[[ 83  42 -22  15  79   7]
 [-15  15  17  71 -18 -18]
 [ 50 -16  80  15  -3  33]
 [-18 -37 -32  62 -25 -23]
 [-61  50  -7 -31  12  20]]
:
[[ 83 -22  79]
 [-15  17 -18]
 [ 50  80  -3]
 [-18 -32 -25]
 [-61  -7  12]]

[[  5 -50   4  22 -10]
 [ 26  57 -14 -55  68]]
:
[[  5   4 -10]
 [ 26 -14  68]]

[[ 13 -48]
 [ 25 -37]
 [-39 -61]
 [-12 -72]
 [ 19 -35]
 [ 25 -38]
 [-11 -61]
 [  8 -58]
 [-12 -62]
 [ 25 -37]]
:
[[ 13]
 [ 25]
 [-39]
 [-12]
 [ 19]
 [ 25]
 [-11]
 [  8]
 [-12]
 [ 25]]

[[ 42  42  10 -43]
 [-35  50  15 -15]
 [-50 -56 -13  56]
 [ 75 -16  -8 -23]
 [-36 -25  -5  30]
 [ -8  21   6  -9]
 [  6  22   6 -16]
 [-17   7   3   2]
 [-49  38  12  -3]]
:
[[ 42  10]
 [-35  15]
 [-50 -13]
 [ 75  -8]
 [-36  -5]
 [ -8   6]
 [  6   6]
 [-17   3]
 [-49  12]]

[[ 13   1  -9  -8   3  -2  28  23 -49  26  23]
 [ 12 -27  -6 -55   4  -9  21 -45 -12 -10   4]
 [ -4  12  16  42 -20  21 -16  23 -36   2  -2]
 [  0   5  17  29 -23  21 -10  25 -50  -1   0]
 [ 10   0   2   4 -10   8  17   1 -60  16  16]
 [  4 -10  19   6 -25  20  -7  22 -56 -12  -2]
 [  2 -29   7 -48  -3  -4  -3  21  17 -33 -15]
 [  3   9   8  28 -15  15   2 -44 -55  14  11]]
:
[[ 13  -9   3  28 -49  23]
 [ 12  -6   4  21 -12   4]
 [ -4  16 -20 -16 -36  -2]
 [  0  17 -23 -10 -50   0]
 [ 10   2 -10  17 -60  16]
 [  4  19 -25  -7 -56  -2]
 [  2   7  -3  -3  17 -15]
 [  3   8 -15   2 -55  11]]

[[  5  -4 -11  10  10 -51   6  23  22]
 [  9  -3 -25   8   5 -66  13  -2   7]
 [ -5   4  13  -2  -3  34   2   5  -4]
 [  0   0   0   0   0  -2   1   0   0]
 [ -9   4  12   7  -1  41  11   6   4]
 [ -2   6  -4  -3  -4 -13  21 -22 -14]
 [  5  -2 -10 -14   2   3 -22 -11  -1]]
:
[[  5 -11  10   6  22]
 [  9 -25   5  13   7]
 [ -5  13  -3   2  -4]
 [  0   0   0   1   0]
 [ -9  12  -1  11   4]
 [ -2  -4  -4  21 -14]
 [  5 -10   2 -22  -1]]
---
[[-18  31  12]
 [ 21 -17  61]
 [ 10  -3  33]
 [ 37 -26 -45]]
:
[[-17  61]
 [ -3  33]]

[[-21  17  29  -5]
 [ 31 -49   9   2]
 [-15  72 -20   2]]
:
[[-49   9]
 [ 72 -20]]

[[ 37 -36  31 -23 -73]
 [-53  34 -47   4  71]
 [-44  29 -37   8  62]]
:
[[ 34 -47]
 [ 29 -37]]

[[ 57  20 -29]
 [ 54  27 -28]
 [ 25  71 -34]
 [ 66  37 -30]
 [ 17  82 -37]]
:
[[ 27 -28]
 [ 71 -34]]

[[  6  45 -33]
 [ 64  51 -66]
 [-16   1 -14]
 [ 75  55 -67]
 [ 62  23 -13]]
:
[[ 51 -66]
 [  1 -14]]

[[ -4 -51   1   4]
 [ 10 -51  -2   2]
 [  2  64   1  -1]]
:
[[-51  -2]
 [ 64   1]]

[[-40  56  35  22  30]
 [-28  39  73 -14  30]
 [-12 -13  65 -33 -29]
 [-49  49 -17 -27 -53]
 [  3  65  71  68  18]]
:
[[ 39  73]
 [-13  65]]

[[ 36 -47   5]
 [ 25  -7  28]
 [ 32 -60 -13]
 [-29  47   3]]
:
[[ -7  28]
 [-60 -13]]
